Where the symbols take the units:
w491 κ w491
w491 φ w754
w491 β w222
w423 κ w335
w423 φ w535
w423 β w474
w293 κ w405
w293 φ w901
w293 β w839
w854 κ w585
w854 φ w18
w854 β w100
w265 κ w99
w265 φ w488
w265 β w244
w248 κ w817
w248 φ w998
w248 β w988
w99 κ w282
w99 φ w66
w99 β w293
w937 κ w802
w937 φ w988
w937 β w318
w785 κ w989
w785 φ w989
w785 β w488
w241 κ w488
w241 φ w976
w241 β w630
w815 κ w785
w815 φ w854
w815 β w766
w537 κ w625
w537 φ w671
w537 β w449
w741 κ w152
w741 φ w681
w741 β w620
w535 κ w842
w535 φ w944
w535 β w363
w296 κ w637
w296 φ w984
w296 β w267
w47 κ w944
w47 φ w25
w47 β w842
w744 κ w754
w744 φ w523
w744 β w405
w486 κ w75
w486 φ w537
w486 β w318
w802 κ w741
w802 φ w481
w802 β w817
w447 κ w241
w447 φ w785
w447 β w25
w152 κ w318
w152 φ w802
w152 β w720
w630 κ w744
w630 φ w267
w630 β w491
w488 κ w66
w488 φ w447
w488 β w282
w577 κ w986
w577 φ w314
w577 β w802
w808 κ w66
w808 φ w968
w808 β w998
w517 κ w152
w517 φ w126
w517 β w655
w66 κ w265
w66 φ w241
w66 β w901
w986 κ w919
w986 φ w936
w986 β w126
w817 κ w620
w817 φ w998
w817 β w655
w60 κ w577
w60 φ w766
w60 β w937
w590 κ w491
w590 φ w984
w590 β w936
w620 κ w720
w620 φ w152
w620 β w148
w136 κ w670
w136 φ w196
w136 β w296
w282 κ w901
w282 φ w265
w282 β w405
w523 κ w630
w523 φ w744
w523 β w686
w414 κ w237
w414 φ w136
w414 β w196
w976 κ w447
w976 φ w527
w976 β w66
w531 κ w18
w531 φ w474
w531 β w527
w631 κ w978
w631 φ w986
w631 β w517
w842 κ w282
w842 φ w669
w842 β w529
w901 κ w39
w901 φ w99
w901 β w523
w655 κ w148
w655 φ w720
w655 β w537
w449 κ w655
w449 φ w486
w449 β w989
w100 κ w681
w100 φ w755
w100 β w815
w405 κ w491
w405 φ w244
w405 β w448
w686 κ w39
w686 φ w448
w686 β w630
w36 κ w869
w36 φ w968
w36 β w862
w754 κ w590
w754 φ w630
w754 β w136
w669 κ w282
w669 φ w293
w669 β w359
w607 κ w655
w607 φ w620
w607 β w341
w585 κ w815
w585 φ w681
w585 β w937
w314 κ w341
w314 φ w517
w314 β w148
w681 κ w241
w681 φ w359
w681 β w79
w75 κ w998
w75 φ w486
w75 β w100
w222 κ w808
w222 φ w523
w222 β w237
w755 κ w359
w755 φ w75
w755 β w854
w294 κ w360
w294 φ w204
w294 β w670
w244 κ w293
w244 φ w282
w244 β w244
w196 κ w204
w196 φ w36
w196 β w637
w341 κ w296
w341 φ w670
w341 β w986
w267 κ w670
w267 φ w686
w267 β w754
w360 κ w986
w360 φ w296
w360 β w978
w862 κ w919
w862 φ w196
w862 β w136
w998 κ w984
w998 φ w978
w998 β w60
w656 κ w631
w656 φ w424
w656 β w341
w988 κ w481
w988 φ w862
w988 β w862
w39 κ w267
w39 φ w901
w39 β w196
w204 κ w862
w204 φ w968
w204 β w656
w720 κ w631
w720 φ w817
w720 β w671
w563 κ w523
w563 φ w196
w563 β w613
w671 κ w766
w671 φ w669
w671 β w486
w984 κ w341
w984 φ w136
w984 β w360
w989 κ w527
w989 φ w18
w989 β w447
w330 κ w491
w330 φ w222
w330 β w968
w237 κ w36
w237 φ w670
w237 β w314
w278 κ w839
w278 φ w405
w278 β w686
w448 κ w66
w448 φ w434
w448 β w267
w79 κ w574
w79 φ w585
w79 β w669
w529 κ w474
w529 φ w335
w529 β w18
w625 κ w681
w625 φ w766
w625 β w755
w359 κ w447
w359 φ w423
w359 β w585
w613 κ w686
w613 φ w839
w613 β w808
w18 κ w25
w18 φ w434
w18 β w785
w318 κ w817
w318 φ w741
w318 β w607
w919 κ w631
w919 φ w360
w919 β w998
w25 κ w815
w25 φ w66
w25 β w293
w968 κ w314
w968 φ w237
w968 β w294
w481 κ w937
w481 φ w577
w481 β w152
w670 κ w984
w670 φ w491
w670 β w936
w335 κ w766
w335 φ w720
w335 β w434
w936 κ w360
w936 φ w341
w936 β w631
w424 κ w222
w424 φ w869
w424 β w414
w582 κ w136
w582 φ w126
w582 β w330
w839 κ w448
w839 φ w563
w839 β w39
w126 κ w998
w126 φ w631
w126 β w670
w944 κ w901
w944 φ w574
w944 β w423
w637 κ w656
w637 φ w862
w637 β w984
w148 κ w671
w148 φ w607
w148 β w944
w574 κ w47
w574 φ w815
w574 β w535
w766 κ w537
w766 φ w529
w766 β w75
w527 κ w785
w527 φ w613
w527 β w241
w434 κ w531
w434 φ w99
w434 β w563
w363 κ w529
w363 φ w423
w363 β w531
w474 κ w434
w474 φ w681
w474 β w989
w978 κ w126
w978 φ w919
w978 β w248
w869 κ w360
w869 φ w590
w869 β w808

The rows follow the links: the fewer symbols apart two units are, the more alike their rows tend to be.

Some units and rows for them; each showing differs a little:
w99	27,30,-7,15,13,15,-3,17,-3,-28,14,-5,20,17,-7,29,-2,46,-1,6,-16,-27,-4,-22,29,2,19,21,-14,-3,4,0,8,-8,-11,-23,-53,-24,-38,7,-8,25,-12,-2,-6,-12,39,-6,-18,6
w248	-30,11,11,2,-13,2,-14,-20,-17,27,3,-18,11,-18,-10,-25,4,-20,-22,-17,23,32,-35,-5,-2,-30,1,13,-25,-18,1,-6,-21,22,36,14,36,17,-35,-13,-11,-41,20,-3,-16,-2,-21,-4,-8,-9
w785	27,16,-5,5,7,21,-9,17,24,-7,9,15,24,-10,-24,16,-2,25,20,1,2,20,-2,3,19,10,22,-10,2,6,-22,7,29,-3,-7,41,-57,15,3,3,26,19,-23,42,-11,7,38,-10,32,3
w671	18,-25,10,-2,32,2,-22,-27,32,-6,-7,-11,-9,-8,3,13,21,-6,6,-4,-20,-27,11,30,-18,22,-1,1,40,18,-23,18,-15,29,25,-2,25,45,5,16,-8,-13,-12,-12,23,24,-9,13,27,37
w148	-2,-13,14,-3,17,3,-17,-42,0,3,-7,-26,-7,-15,4,13,16,-3,-14,-7,-8,-24,-2,3,-16,3,4,30,13,-1,-6,5,-42,31,34,-23,44,26,-32,4,-34,-31,7,-28,21,-3,-15,7,0,35
w655	-3,-9,18,3,29,7,-32,-31,21,4,-3,-21,-3,-11,4,-4,25,-14,-14,-11,-11,-8,-22,25,-10,-1,-5,9,13,4,-16,15,-29,39,48,4,39,46,-18,7,-21,-34,7,-16,4,24,-17,9,12,23
w744	3,-3,-10,10,20,-10,4,33,12,-24,4,-4,-14,53,36,-23,7,-16,-2,10,-29,-32,0,19,5,7,-26,-27,-3,11,17,13,21,-16,-8,-31,-4,-18,22,13,-2,32,3,-28,-4,30,-4,16,-32,-22
w741	1,5,17,9,25,13,-32,-23,16,4,5,-25,7,-11,-6,-2,22,-4,-14,-11,-11,-7,-34,13,0,-7,6,16,5,-2,-17,15,-29,38,51,4,24,44,-40,4,-24,-35,3,-13,-8,18,-10,6,2,20
w998	-38,1,12,-2,-19,-5,-6,-17,-12,35,-6,-12,5,-19,-4,-33,3,-33,-19,-15,28,41,-29,1,-9,-26,-9,-1,-23,-18,1,-6,-15,18,29,23,41,16,-11,-14,-3,-39,21,0,-19,3,-31,-5,-3,-18
w488	25,32,-6,13,12,23,-11,22,11,-16,13,6,30,1,-21,20,-2,38,8,4,-3,7,-13,-11,33,-2,22,3,-15,-3,-9,0,23,-10,-7,18,-65,-3,-22,4,13,22,-19,28,-16,1,44,-9,7,-2
w36	-42,-9,-2,-9,-36,-19,23,8,-28,25,-3,7,-14,1,12,-35,-13,-37,-11,-1,26,35,-2,-6,-11,-19,-23,-14,-18,-10,18,-14,4,-17,-11,5,32,-25,24,-16,8,-9,24,-2,-15,-9,-29,-4,-20,-35
w817	-13,4,16,9,18,6,-29,-26,4,11,2,-27,6,-14,-3,-12,18,-11,-21,-16,-1,3,-34,8,-4,-17,4,16,-7,-10,-10,9,-31,37,49,4,34,38,-40,-2,-26,-40,15,-17,-10,14,-19,5,-2,12
w574	20,-11,-2,-11,-9,3,14,-26,-15,-9,-6,4,-8,-18,-13,48,-10,36,14,8,-5,-28,42,-18,-11,23,19,35,23,8,0,-7,-15,-4,-23,-25,-5,-14,-5,2,-13,7,-10,-1,39,-36,14,-4,13,39
w986	-41,3,5,-6,-32,-13,7,-6,-28,27,-3,-5,1,-19,-3,-27,-8,-22,-20,-11,28,40,-18,-20,-6,-31,-6,4,-30,-22,13,-18,-15,9,14,14,36,-8,-14,-20,-6,-34,27,-3,-21,-20,-27,-7,-13,-22
w359	36,-11,-3,-7,12,13,-4,-9,22,-10,-2,14,2,-16,-16,36,3,27,30,6,-9,-9,28,11,-6,30,19,2,40,21,-25,11,10,1,-15,16,-27,21,20,9,14,17,-29,27,27,0,26,-1,41,36
w984	-40,-6,-1,-8,-35,-19,19,2,-28,29,-6,4,-10,0,9,-36,-13,-39,-13,-6,28,35,-7,-5,-11,-22,-17,-13,-27,-13,18,-14,-1,-12,-4,6,35,-20,16,-17,5,-16,25,-4,-13,-8,-33,-4,-17,-35
w79	33,-15,-1,-10,9,9,3,-23,11,-13,-5,10,-7,-20,-11,46,-1,32,21,8,-12,-29,40,-2,-13,32,19,18,40,16,-16,0,-9,3,-15,-9,-14,6,8,9,-1,11,-23,11,39,-19,21,0,28,45
w486	10,-22,7,-3,32,4,-22,-11,38,0,-4,-2,-9,-3,4,-5,23,-18,10,-6,-17,-10,0,40,-15,19,-6,-18,42,22,-28,22,-1,26,25,16,16,49,23,12,5,-6,-13,3,9,37,-8,13,30,19
w318	-7,1,17,8,28,9,-32,-23,17,1,6,-22,4,-11,0,-9,23,-10,-16,-10,-10,-8,-32,15,-4,-8,-1,10,6,-2,-16,15,-26,39,50,6,32,44,-32,5,-20,-35,7,-15,-9,21,-14,8,3,18

Each walk starts at a row. The symbols on each line, taken left to right, move it on to the next unit.
Answer with the unit's row; about right is enough.
24,-2,-4,-7,-9,4,14,-23,-20,-9,-5,0,-2,-18,-11,49,-10,40,11,9,-4,-30,37,-27,-5,20,20,41,17,2,0,-7,-19,-4,-25,-29,-10,-22,-13,1,-14,8,-10,-1,35,-40,16,-4,6,35
β β β κ β β β φ
27,19,-9,11,16,5,3,19,-6,-34,12,-8,5,29,9,25,-5,37,-4,12,-25,-45,2,-19,20,7,7,16,-13,-5,16,0,3,-16,-16,-41,-38,-32,-27,11,-18,29,-5,-21,2,-10,27,2,-31,8
β β φ κ φ φ φ β
24,23,-8,13,18,20,-11,27,28,-16,9,14,26,5,-17,11,-2,26,11,4,-5,15,-10,2,28,2,16,-19,-8,0,-12,4,34,-9,-8,33,-65,10,-2,4,22,25,-21,33,-20,14,40,-7,18,-7
27,-14,-1,-7,10,12,-3,-9,25,-8,-2,16,2,-19,-15,31,1,19,30,3,-7,-3,28,14,-6,28,12,-5,41,23,-27,11,12,2,-12,22,-26,23,28,10,20,16,-31,32,21,3,24,-3,46,27
κ κ β φ κ κ
25,22,-6,8,10,20,-9,24,25,-9,10,15,25,-4,-23,14,-2,23,16,0,2,18,-8,1,23,4,18,-15,-3,3,-15,3,32,-10,-11,38,-59,10,1,4,28,23,-25,38,-15,11,37,-7,22,-6
φ κ β β κ κ β κ
-31,5,-4,1,-16,-15,12,31,-7,5,0,10,-5,23,20,-43,-11,-29,-16,2,14,29,-14,0,8,-21,-24,-36,-27,-13,23,-13,28,-19,-12,11,0,-23,22,-9,17,6,20,-1,-32,8,-11,-1,-23,-50
-10,7,17,6,19,10,-33,-28,13,8,1,-25,11,-18,-11,-7,18,-7,-20,-15,0,10,-33,9,2,-16,5,12,-9,-10,-13,7,-28,39,49,14,25,43,-42,1,-18,-39,12,-9,-12,15,-10,1,7,12
κ κ φ φ κ β
37,14,-7,2,9,19,-2,11,9,-19,8,13,16,-13,-22,40,-4,47,16,6,-6,-10,16,-14,18,17,26,13,8,6,-11,-1,14,-8,-20,7,-55,-6,-12,4,11,24,-26,26,7,-16,42,-9,19,20
φ κ κ κ β β κ
29,37,-11,15,15,14,-9,31,9,-21,12,1,26,11,-20,19,-3,37,7,6,-8,-9,-14,-13,34,0,21,0,-19,-7,-2,0,21,-11,-14,5,-66,-13,-26,6,6,26,-16,17,-16,-1,39,-7,-5,-6
-5,2,15,6,22,9,-30,-34,6,5,2,-29,5,-8,-2,-1,20,-6,-19,-11,-9,-11,-30,9,-3,-9,3,24,-4,-4,-8,14,-36,35,46,-7,34,37,-43,2,-29,-35,10,-21,-1,13,-16,7,-5,19
β β κ φ κ φ φ β φ
27,35,-5,14,13,18,-7,23,-1,-27,17,-2,24,9,-11,25,-1,48,-3,6,-13,-18,-12,-26,31,-1,19,20,-18,-9,2,0,9,-7,-7,-8,-56,-20,-40,5,-5,20,-9,4,-14,-11,38,-5,-18,4
κ κ φ κ κ κ β β β φ
-9,-8,-8,7,7,-15,10,33,3,-16,2,0,-17,49,37,-32,2,-27,-7,8,-17,-17,-5,14,5,-3,-30,-31,-11,3,23,4,21,-20,-14,-25,5,-27,28,8,1,26,11,-29,-13,24,-12,11,-37,-35
28,25,-9,11,13,14,-2,11,-8,-27,13,-8,15,11,-9,33,-6,47,-1,8,-19,-33,1,-24,25,6,19,27,-13,-6,6,-4,-3,-9,-14,-31,-46,-23,-38,6,-15,21,-10,-7,2,-18,35,-3,-15,13
β β κ φ β κ φ β
4,0,-9,14,24,-6,0,35,13,-28,5,-2,-8,53,32,-20,7,-8,-3,13,-29,-32,-8,15,12,3,-23,-27,-4,10,18,13,24,-17,-8,-31,-14,-19,16,15,-3,36,0,-26,-8,30,3,15,-30,-18
β β κ β κ φ κ β φ
-12,-3,17,3,17,3,-26,-34,4,10,1,-28,0,-10,2,-10,20,-15,-19,-14,-5,-7,-26,10,-8,-12,-2,20,-1,-3,-5,10,-37,36,45,-8,46,32,-34,0,-27,-40,16,-25,0,12,-24,6,-4,16
-39,4,4,-5,-33,-12,8,-8,-29,31,-2,-4,1,-19,-5,-25,-9,-22,-20,-10,31,43,-18,-18,-5,-30,-5,4,-29,-20,13,-17,-13,5,8,17,32,-7,-13,-21,-2,-31,22,3,-19,-16,-29,-10,-10,-25
φ β φ φ φ β β β
-40,-13,-2,-9,-33,-22,22,11,-24,19,-5,8,-17,8,19,-39,-12,-38,-11,-2,22,27,-2,-4,-12,-18,-28,-19,-17,-9,23,-14,6,-14,-10,1,34,-23,27,-12,9,-7,24,-8,-15,-2,-32,0,-23,-35
β β β κ β β β φ
-40,6,5,-4,-31,-10,5,-10,-28,32,-2,-7,1,-13,-4,-33,-6,-32,-17,-10,32,39,-20,-12,-6,-29,-6,5,-31,-18,11,-12,-12,2,12,9,37,-5,-10,-18,-4,-31,25,0,-18,-11,-31,-5,-13,-25
-42,0,2,-4,-38,-16,17,-4,-31,31,-3,2,-2,-13,1,-32,-11,-31,-14,-9,33,43,-12,-12,-6,-27,-12,-3,-27,-20,18,-18,-6,-9,-1,11,31,-16,2,-19,2,-23,25,4,-15,-13,-28,-9,-16,-30
φ φ φ κ β β κ
-38,6,7,-4,-31,-8,6,-12,-26,31,-1,-6,6,-20,-7,-24,-6,-23,-16,-14,31,43,-23,-17,-4,-30,-5,9,-30,-21,9,-13,-16,7,14,18,34,-2,-16,-21,-4,-34,23,2,-21,-16,-27,-10,-10,-23
κ κ κ β β κ κ κ κ
-44,-4,4,-9,-34,-18,13,-11,-26,28,-7,-4,-9,-9,7,-32,-10,-33,-21,-8,27,35,-8,-9,-8,-26,-15,-1,-28,-19,20,-18,-12,-2,7,4,43,-12,1,-15,-4,-27,30,-8,-13,-9,-32,-6,-14,-26
20,-23,0,-8,21,3,-8,-2,36,-4,-8,17,-7,-6,-5,9,9,-4,22,4,-10,-3,19,34,-13,28,0,-23,41,25,-25,16,15,9,-3,24,-7,34,42,8,22,12,-26,22,17,24,5,7,43,17
κ β β β φ κ φ φ
-14,14,14,9,10,9,-28,-22,-1,10,5,-24,11,-13,-7,-12,15,-10,-24,-16,5,11,-40,0,3,-24,3,19,-19,-13,-4,2,-28,31,47,7,30,32,-45,-3,-20,-40,16,-13,-17,7,-13,-1,-7,6
φ κ κ β κ φ κ
-41,-10,-1,-7,-31,-22,22,9,-25,25,-2,3,-13,9,16,-38,-8,-39,-11,-1,22,27,-5,-3,-8,-21,-23,-13,-21,-11,22,-11,0,-15,-8,-3,35,-23,19,-15,5,-9,22,-7,-14,-3,-36,-1,-22,-37
